Here is a tiny trained network, its code and every weight. The questions are about switching its units off for an input and a target symbol, where a switched-off unit gives its printed mean instead of its output.

import numpy as np


def w(rows, s, z=0):
    codes = np.array(rows[::2]) - 128.0
    scale = np.full(codes.shape[1], s)
    scale[-1] = z or s
    return codes * scale


def norm(h):
    return h / np.sqrt((h * h).mean(-1, keepdims=True) + 1e-5)


def f(y):
    return np.maximum(y, 0)


def softmax(a):
    e = np.exp(a - a.max(-1, keepdims=True))
    return e / e.sum(-1, keepdims=True)


def log_softmax(a):
    a = a - a.max(-1, keepdims=True)
    return a - np.log(np.exp(a).sum(-1, keepdims=True))


def net(x, mask):
    ids = ['ΣΩδεζμψ'.index(c) for c in x.split()]
    T = len(ids)
    res = E[ids] + P[:T]
    u = 0
    for l in range(2):
        r = norm(res)
        for j in range(2):
            rows = slice(2 * j, 2 * j + 2)
            q, k, v = (r @ M[l][rows].T for M in (Q, K, V))
            z = softmax(np.where(np.tri(T) > 0, q @ k.T / 2**0.5, -1e9)) @ v
            o = O[l][rows]
            res = res + np.where(mask[u + j], z, o[:, -1]) @ o[:, :-1]
        u += 2
        y = f(norm(res) @ A[l][:, :-1].T + A[l][:, -1])
        res = res + np.where(mask[u : u + 8], y, B[l][:, -1]) @ B[l][:, :-1]
        u += 8
    return log_softmax(norm(res)[-1] @ U[:, :-1].T + U[:, -1])


Q, K, V, O, A, B = {}, {}, {}, {}, {}, {}
E = w([
[161,100,109],'Σ',
[99,153,156],'Ω',
[138,172,161],'δ',
[151,12,114],'ε',
[125,163,67],'ζ',
[98,153,157],'μ',
[167,10,119],'ψ',
],0.014)
P = w([
[136,94,188],'0',
[127,205,8],'1',
[103,40,146],'2',
[150,46,148],'3',
[122,139,67],'4',
[135,41,135],'5',
[133,127,89],'6',
[131,67,106],'7',
[133,119,103],'8',
[104,165,150],'9',
[144,81,86],'10',
[94,181,158],'11',
],0.014)
Q[0] = w([
[160,27,1],'L0H1',
[165,238,180],'L0H1',
[94,66,192],'L0H2',
[152,10,145],'L0H2',
],0.0084)
K[0] = w([
[199,109,163],'L0H1',
[6,124,120],'L0H1',
[135,129,81],'L0H2',
[84,152,163],'L0H2',
],0.011)
V[0] = w([
[198,143,76],'L0H1',
[105,166,99],'L0H1',
[7,114,103],'L0H2',
[138,177,137],'L0H2',
],0.022)
O[0] = w([
[82,78,50,28],'L0H1',
[79,160,107,55],'L0H1',
[255,197,163,253],'L0H2',
[110,30,146,41],'L0H2',
],0.0097,0.0042)
A[0] = w([
[88,213,143,46],'L0N1',
[86,93,82,47],'L0N2',
[72,201,243,253],'L0N3',
[92,182,169,107],'L0N4',
[147,168,152,81],'L0N5',
[254,68,161,179],'L0N6',
[80,236,254,195],'L0N7',
[138,60,200,216],'L0N8',
],0.009,0.0044)
B[0] = w([
[114,173,187,161],'L0N1',
[145,105,123,133],'L0N2',
[32,191,99,238],'L0N3',
[136,146,126,161],'L0N4',
[93,166,109,155],'L0N5',
[101,141,84,255],'L0N6',
[89,189,63,247],'L0N7',
[132,169,1,196],'L0N8',
],0.008,0.0087)
Q[1] = w([
[74,83,154],'L1H1',
[145,42,146],'L1H1',
[103,196,51],'L1H2',
[187,96,253],'L1H2',
],0.015)
K[1] = w([
[11,72,1],'L1H1',
[1,88,199],'L1H1',
[45,93,236],'L1H2',
[217,165,202],'L1H2',
],0.0095)
V[1] = w([
[19,161,68],'L1H1',
[86,229,88],'L1H1',
[228,9,156],'L1H2',
[185,146,119],'L1H2',
],0.013)
O[1] = w([
[166,144,181,157],'L1H1',
[170,93,181,191],'L1H1',
[93,192,93,8],'L1H2',
[149,251,141,118],'L1H2',
],0.011,0.017)
A[1] = w([
[125,122,131,81],'L1N1',
[218,144,87,1],'L1N2',
[180,184,57,123],'L1N3',
[127,37,63,17],'L1N4',
[149,245,103,48],'L1N5',
[2,232,241,5],'L1N6',
[95,157,53,77],'L1N7',
[188,157,43,39],'L1N8',
],0.0094,0.0038)
B[1] = w([
[65,103,71,128],'L1N1',
[150,59,130,189],'L1N2',
[183,106,36,186],'L1N3',
[162,2,76,175],'L1N4',
[103,118,136,201],'L1N5',
[92,124,220,254],'L1N6',
[106,177,124,158],'L1N7',
[181,92,94,164],'L1N8',
],0.0079,0.0047)
U = w([
[17,36,76,211],'Σ',
[187,171,172,172],'Ω',
[60,9,214,1],'δ',
[140,183,35,141],'ε',
[126,139,107,20],'ζ',
[193,173,181,193],'μ',
[104,149,28,149],'ψ',
],0.014,0.0046)

Each question gives the input, a string of symbols that net reads in full, and the target symbol t.
The units are the heads (2 rows each of Q, K, V and O) and the neurons (one row each of A and B). Each row of codes is followed by its name. A weight is (code - 128) times the scale printed after its matrix; where a second scale follows, it is the last column's (O, A, B and U).
mask holds one flag per unit, layer by layer, with each layer's heads first. A switched-off unit (its flag False) gives its mean, the last column of its rows in O or B, instead of its output. The means were averaged over made-up inputs and are rounded, as every weight is.
A unit's drop is (log p(t) with every unit on - log p(t) with that unit switched off) / (log p(t) with every unit on - log p(t) with every unit switched off).
The circuit of an input: a set's keep is (log p(t) with only the set's units on - log p(t) with every unit switched off) / (log p(t) with every unit on - log p(t) with every unit switched off). Starting from the 12 units with the biggest drops (on a tie, the unit counted first), units are removed one at a time, each time the one whose removal leaves the highest keep (on an exact tie, the one counted first), for as long as the keep stays at least 0.8.
circuit, biggest first: the units of the circuit, biggest drop first
unit that matters most: the unit with the biggest drop
k most important neurons: the k neurons with the biggest drops, biggest first
top k neurons in layer l: the k neurons of layer l with the biggest drops, biggest first
which heads matter: for each layer, one digit per head in row order, 1 if its drop is at least 0.15 and else 0, layers parted by /
input Σ Ω Ω, target Ω: circuit, biggest first : L0H2, L1H1
input ζ μ Ω ε, target Σ: unit that matters most : L0H1
input Ω Ω Σ δ, target Σ: 3 most important neurons : L0N3, L0N7, L1N4
input Σ Ω ε μ μ ψ δ, target ψ: which heads matter : 00 / 10
input μ Σ ψ δ, target ψ: circuit, biggest first : L0N8, L1H2, L0H2
input μ ζ δ ε μ ε, target Ω: circuit, biggest first : L1H2, L0H2, L0H1
input Σ ψ Ω ζ μ, target ψ: 2 most important neurons : L0N3, L0N7
input μ ψ Ω, target ψ: which heads matter : 01 / 00
input μ μ μ ε Ω, target ε: which heads matter : 01 / 10
input Ω Σ Σ Ω, target Σ: 4 most important neurons : L0N3, L0N7, L0N8, L1N4
input Σ ε μ, target ε: top 2 neurons in layer 0 : L0N3, L0N8
input μ ε Ω, target ε: which heads matter : 11 / 10
input δ μ ε Σ Ω μ Ω, target δ: circuit, biggest first : L0H2, L1H2
input μ Σ ε δ, target ε: unit that matters most : L0N8
input Σ δ Σ ψ, target Σ: which heads matter : 11 / 01
input Σ ε ψ δ δ μ ψ δ δ, target δ: top 2 neurons in layer 0 : L0N8, L0N6
input ψ Ω μ, target Ω: which heads matter : 01 / 10
input μ Ω Ω ψ μ ε μ, target ε: which heads matter : 01 / 10
input δ Ω Σ Σ ζ ζ ζ, target δ: which heads matter : 01 / 00
input ζ Ω Ω Ω Σ ζ, target Σ: circuit, biggest first : L0H1
input Ω μ δ Σ ζ, target μ: which heads matter : 00 / 00
input ζ μ ζ Ω Σ μ δ δ μ ζ μ, target Σ: which heads matter : 10 / 01
input ζ δ Ω Σ μ ζ ε μ ζ, target Σ: which heads matter : 01 / 00
input μ Ω ε Σ μ Σ μ, target Σ: which heads matter : 00 / 10
input Ω Ω δ Ω Σ μ Σ δ Ω, target δ: 4 most important neurons : L1N6, L0N3, L0N6, L0N8
input μ Σ δ, target Σ: 2 most important neurons : L0N3, L0N8
input ε μ μ, target μ: top 2 neurons in layer 0 : L0N6, L0N8
input Σ Ω ψ ψ ψ ε Σ ε δ ζ, target ψ: which heads matter : 10 / 10
